z217: [170 216 156 157 202 149 158]
z73: [153 137 157 158 153 164 140]
z965: [151 153 149 152 145 142 184]
z562: [149 143 151 148 157 159 148]
z15: [147 138 150 146 139 150 156]
z964: [156 153 148 153 148 137 204]
z980: [149 143 151 148 141 163 146]
z755: [149 143 151 148 141 148 164]
has: [170 216 156 157 202] -> yes
shift -1: [149 152 145 142] -> [148 151 144 141]
has: [150 148 157] -> no

z61: [ 68 174 113 132 154  62]
z217: [115 178  60 126 208 179]
z15: [ 99  74 150 115 107 102]
z755: [203 123 109 117 122 169]
z819: [185 100 126 151  66 138]
z965: [150 109 107 130 178 179]
z502: [185 100 126 132 163 212]
z708: [101 101 176 101 101 176]
z73: [145 133 147 123 100 119]
which: [101 101 176 101 101 176] -> z708
count z708: [102] -> 0
has: [185 100 126] -> yes

z502: [116  99 112 159 118 133 135 165 142 124 107]
z964: [132 129 137  70 118 142  61  84  56 125 112]
z965: [129 135 135 161 122 135 159 148 191 128 159]
z819: [127 126 160 202 136 141 165 187 135 121 118]
z755: [116  99  47 159 118 133 135 165 142  83 107]
z562: [140 122 119  68 128 122 133  73 182 118 158]
z980: [123 145 130  84 130 124  69  84  84 130  84]
z217: [121 175 185  99 119 130 138  77 111 126 151]
which: [116  99 112 159 118 133 135 165 142 124 107] -> z502
count z980: [84] -> 4
shift -1: [ 73 182 118] -> [ 72 181 117]

z217: [ 76 124 138 160 140 127 156 139 117]
z15: [133 112 139 153 147 102 115 118 148]
z73: [ 88 157 139 100  88 107 139 131 128]
z964: [141  64  75 105 115 115 124 128 157]
z965: [121 125 133 201 164 153  89 157 156]
after: [131] -> [128]
shift -1: [141] -> [140]
after: [138] -> [160]
shift -1: [115 118] -> [114 117]
count z73: [140] -> 0

z708: [169 129 128 183 141 145 137 122]
z980: [ 80  81 123 127  98 148 127 143]
z61: [169 129 128 183 141 145 127 153]
z15: [133 128 129 185 123 210 136 183]
has: [183 128] -> no
which: [169 129 128 183 141 145 137 122] -> z708
after: [137] -> [122]
after: [80] -> [81]
shift -1: [128] -> [127]
after: [185] -> [123]

z502: [111 169 119 127 115 137 142 147 136 139 158 100 124 132  96 122 119 120
 149 112  87 119 113 106]
z819: [111 169 119 127 115 137 142 147 136 139 158 100 124 132  96 122 119 120
  98 130  91 141 165 160]
z61: [144 106 149 112 133 112 138 152 155 138 112 116 112 135 143 138 102 116
 142 112 105  87 112 140]
z980: [114 150 126 118 148 153 164 112 122 129 131 107  97 136 123 144 132 139
 105 110 131 115 117 113]
z562: [175 145 112 133 111 109 140 170 133 128 129 122 112 107 124  92 129 118
 135 116 109 113 148 137]
has: [136 139] -> yes
count z61: [112] -> 6

z562: [104 124 192 114 143]
z708: [119 141  68 167 164]
z965: [130 131 140 114  97]
z964: [145 125  83 146 132]
z502: [147 104 129 117 141]
z61: [130 137  57 165 168]
z980: [132 141  68 167 164]
z755: [116 144  90 163 170]
z15: [133 125 153 112 107]
shift +1: [116] -> [117]
count z755: [144] -> 1
after: [140] -> [114]
has: [ 83 145] -> no
shift +1: [145] -> [146]

z980: [113 114  73  63 143 124 150 107 111 138 112 125 120 117 144 109 127 114
 104 147 121 124 169 122 149 123 115]
z15: [112 163 145 174 113 129 170 107 124 121 147 126 136 166 142 134 145 135
  99  96 175 112 142 134 119 143 157]
z217: [106 134 124 208 115 115 133  74 126 119 157 142 112 146 130 135 151 133
 120 140  95 137 109 109 126 136 141]
z708: [113 114  73  63 143 124 150 107 111 138 109 125 120 117 144 109 127 114
 104 147 121 124 169 122 149 123 115]
z965: [141 138 138 116 128 161  76 203 112 157  83 150 124 137 166 155 124 120
 130 109 155 163 144 147 113 126 144]
after: [203] -> [112]
after: [99] -> [96]
shift -1: [163] -> [162]

z708: [ 75 206 122 143 130  92  90 126 102 171 134 197 119]
z964: [110 135  89  94 103 105  96  93 211  57 106 100 111]
z61: [ 95  90 113 136 104 117  93 135  81 194 121 128 101]
z562: [137  47 136 129 134 153 137 133 105 136 112  82 103]
has: [135  93 117 104 136] -> no
after: [96] -> [93]
has: [103 106] -> no
after: [112] -> [82]

z964: [105  72 161 155 140 101 138 169 141 155 127 128 111 115 102]
z61: [105  72 161 155 140 101 138 169 141 155 127 131 111 115 102]
z217: [105 153 161 155 140 101 138 169 141 155 127 128 111 115 102]
has: [ 72 161 155 140 100] -> no
shift -1: [140] -> [139]

z217: [200  38 100  91  88 122]
z562: [ 95 181 164 116  99 115]
z15: [ 60  86 126 131 146  98]
z980: [ 78 154 149 154 149  92]
z61: [ 49 136 162 121 102 134]
z708: [124 182 199 129  83 117]
z964: [152 195 134 163  89 147]
z502: [200  38 100 146 174 129]
has: [ 86 127] -> no
count z980: [92] -> 1
after: [162] -> [121]
has: [162 121 102 134] -> yes
after: [102] -> [134]
has: [136 162 121 102] -> yes

z819: [124 131 121 133 131 123 129 136 127 126 126 129 129 124 123 128 125 125
 123 127 129 128 124 134 132 125 120 131 129 137 123 124 127 128 130 121
 120 136 123 121 123 130 131 122]
z217: [135 128 130 130 126 131 131 135 135 126 128 129 129 130 132 123 125 133
 120 125 126 125 122 132 137 128 124 131 132 114 125 120 134 121 124 130
 126 143 129 129 124 129 132 128]
z61: [124 131 121 133 131 123 129 136 127 126 126 129 129 124 123 128 125 125
 123 127 129 128 124 134 132 125 120 131 133 137 123 124 127 128 130 121
 120 136 123 121 133 130 131 122]
has: [128 123 124 129] -> no
shift +1: [120 134 121 124] -> [121 135 122 125]
has: [124 131] -> yes
has: [130 136] -> no
which: [124 131 121 133 131 123 129 136 127 126 126 129 129 124 123 128 125 125
 123 127 129 128 124 134 132 125 120 131 129 137 123 124 127 128 130 121
 120 136 123 121 123 130 131 122] -> z819
shift +1: [121] -> [122]
count z819: [123] -> 6

z965: [ 81  74  80 102 114 134 148 152 158 145 144 147 139 133 132 124 137 123
 151 149 142 145 126 131 106  95  94  72]
z755: [ 83  91 113 138 147 157 142 123 129 128 156 139 131  99  77  73 117 136
 178 196 159 122 108  85  99 128 152 135]
z73: [ 70  80 104 129 140 175 154 130 125 127 135 135 159 146 122  97  92  84
  92 131 156 174 191 168 129  97  94  91]
z708: [ 73  82  94 103 146 133 158 164 152 127 123 135 103 132 140 145 141 141
 135 104 104  81  76  82  98 139 148 168]
z819: [ 70  86 100 117 143 152 156 161 143 128 115 126 130 140 148 143 117 121
  78  68  95 104 135 155 187 180 149 150]
z980: [ 71  86 100 118 142 153 155 160 143 128 115 127 131 141 148 142 116 120
  77  68  96 107 137 158 189 179 144 147]
z61: [ 71  86 100 118 142 153 156 160 143 128 115 127 131 141 148 142 116 120
  77  68  96 107 137 158 189 179 147 147]
z217: [ 69 146  99 108 147 146 160 165 153 125 116 125 124 147 141 152 135 137
 146  80  93  80 125 116 146 170 163 184]
z502: [ 70  80 104 129 140 175 154 130 125 127 135 135 159 146 122  97  92  84
  92 131 156 174 191 168 144  97  94  91]
z964: [ 80 102  80 102 114 134 148 152 158 146 144 147 140 133 132 124 137 123
 150 149 142 145 128 133 108 144  95  72]
z562: [ 73  81  94 102 144 133 158 160 153 130 129 136 119 133 137 142 141 139
 142 113 109  86  78  80  87 125 137 156]
shift +1: [ 70  80 104] -> [ 71  81 105]
count z217: [146] -> 4
has: [116 142] -> no
shift +1: [133 132 124] -> [134 133 125]
count z964: [102] -> 2

z708: [105 145 121 114 173 164  90 143 107  80 176 127 131 127 128 123 143 128
 161 163 115 110 124 127 116 147 158 168 128 132 121 161 125 129 157 136
 129  78 153]
z965: [127 126 111 128 118 121 139 136 107 149 118 123 157 127 128 129  90 138
 109 101 131 122 128 127 106 127  88 123 155 127 114  76 130 114 142 129
 184 146 128]
z217: [127 126 170 114  93 130 130 127 121 121 127 127 118  73 128 129 120 172
 130 125 127 129 128 127 153 130 137  90 128 122 141 152 144 137 127 115
 115 122 115]
z73: [127 178 154 128 148 130 129 126 117 156 127 145 190 127 123 184 128 133
 161 140 127 132  85  93 116 133 116 134 128  76 128  48 149 133 117 122
 169 151 132]
z562: [162 107  95 126 128 130 135 128 155 170 151 130 131 139 128  95 109 128
 135 129  79 129  93 120 126 129  74 134 128  86  80  57 134  90  87 129
 129 127 134]
z819: [127 126 127 128 138 117 119 136 136  94 132 127 105 139 157 102 131  94
 130 129 131 129 133 127 119 130 144 140 128 127 175 133 134 106 142 129
 129 127 134]
z964: [123 154 138 135 128 151 129 128 126 128 127 127 170 127 115 123 101 128
 167 129 103 127 128 117 136 144 151 168 128  96 128 114 134 114 107 127
 134 122 128]
z502: [162 126 116 139 128 155 126 107 165 135 108 132 131 170 128 163 120 118
 177 129 115 115 128 147 129 160 116 129 128 127  87 114  81 141 117 104
 154 131 140]
shift +1: [128 127 175 133] -> [129 128 176 134]
count z217: [131] -> 0
which: [127 126 111 128 118 121 139 136 107 149 118 123 157 127 128 129  90 138
 109 101 131 122 128 127 106 127  88 123 155 127 114  76 130 114 142 129
 184 146 128] -> z965
which: [162 126 116 139 128 155 126 107 165 135 108 132 131 170 128 163 120 118
 177 129 115 115 128 147 129 160 116 129 128 127  87 114  81 141 117 104
 154 131 140] -> z502
shift +1: [141 117 104 154] -> [142 118 105 155]
shift +1: [131  94 130 129] -> [132  95 131 130]

z217: [186  74 179 218 157 110  95 216 135 107 198 139  67 132 149]
z73: [201 101  43  40 173  60  73 124  90  94 134  84  74 125 116]
z708: [186  74 179 156 157 110  95 216 135 107 198 139 215 132 149]
shift -1: [ 74 179 218] -> [ 73 178 217]
has: [ 95 216 134] -> no
after: [218] -> [157]
after: [156] -> [157]
after: [60] -> [73]
has: [139 215 132] -> yes
has: [198 107 135] -> no

z217: [125 117 143 129 127]
z708: [117 138 200  72  76]
z755: [131  86  77 162 147]
z562: [138 125 133 149 134]
z965: [128 122 193 122 145]
z819: [125 116 143 129 125]
z61: [128 138 136 131 128]
z980: [116 121 133 178 156]
z73: [136 128 149 160 140]
z502: [128 122 193  85  72]
z15: [130 122 145 123 134]
z964: [146 118 112 112 129]
count z819: [116] -> 1
has: [162  77  86 131] -> no
has: [134 123 145 122 130] -> no
after: [77] -> [162]

z708: [ 80 103 103  86 102]
z755: [103 110 103 110 103]
z965: [132 106  53 118 128]
z502: [ 51 118  43  99 118]
z73: [ 99 191 182 121 129]
z819: [133 109 136 117 114]
z15: [ 99 191 182 125  72]
z562: [132 106 130 118 128]
z217: [132  94 136 111 123]
has: [182 125  72] -> yes
count z755: [103] -> 3
shift +1: [133 109 136] -> [134 110 137]
count z562: [132] -> 1

z819: [ 78  63  62  73  94 113 126 129 127 126 133 150 173 191 196 182 153 118
  90  79  88 111 139 159 165 157 138 117 100  89  83  83  86  94 109 129
 150 168 173 166 148 128 117 120 138 163]
z217: [ 78  63  62  63  91 110 124 130 128 126 130 144 164 185 196 191 168 136
 104  83  63  95 120 147 163 165  95 134 115  98  63  83  83  85  94 107
 127 148  95 173 168 153  95 118 117 130]
z964: [ 78  63  62  72  91 110 124 130 128 126 130 144  94 185 196 191 168 136
 104  83  80  95 120 147 163 165 153 134 115  98  88  83  83  85  94 107
 127 148 153 173 168 153 133 118 117 130]
which: [ 78  63  62  73  94 113 126 129 127 126 133 150 173 191 196 182 153 118
  90  79  88 111 139 159 165 157 138 117 100  89  83  83  86  94 109 129
 150 168 173 166 148 128 117 120 138 163] -> z819
count z217: [95] -> 4
count z964: [153] -> 3

z964: [125 129 128 128 146 163 116  91 132 130 134 181  82 143 110 134  78 141
 118 108 125 132 107 112 166 124 138]
z217: [125 116 131 127  94 125 111 144 155 126 143 140 100 143 152 137  94 141
 137 143 113 134  73 109 105 133 141]
z61: [127 116  63 149 138 149 107 140  77  90 132  88 104 140 145 123  94 138
 108 141 131 125 142 109 110 100 155]
z980: [120 118 131 127 143 146 148 143 106 127 137 102 118 142 189 140 185 155
 123 142 159 156 116 123 117 143 169]
shift +1: [143] -> [144]
has: [140 185] -> yes

z819: [134 130 138 181 139 145]
z502: [134 130 138 181  93 209]
z755: [ 93 130  93 215  93 215]
z15: [161 136 129 157 123 188]
z217: [167 102 107 143 127 156]
z61: [182  94 136 180 120 207]
z708: [151 140  97 187 116 137]
z964: [182 145 136 180 120 173]
shift +1: [161 136 129] -> [162 137 130]
count z755: [93] -> 3
shift -1: [215  93] -> [214  92]
has: [157 129] -> no
has: [138 181 139] -> yes

z964: [176 176 176  89]
z819: [154 148 144  94]
z73: [166 153 179  62]
z562: [197 170 170 146]
z755: [140 140 140 145]
z708: [156 134 135 100]
z965: [126 153 132  94]
z217: [154 175 120  98]
count z964: [176] -> 3
count z562: [170] -> 2
has: [156 134] -> yes
count z755: [145] -> 1
count z708: [135] -> 1
shift -1: [126] -> [125]
has: [170 170] -> yes

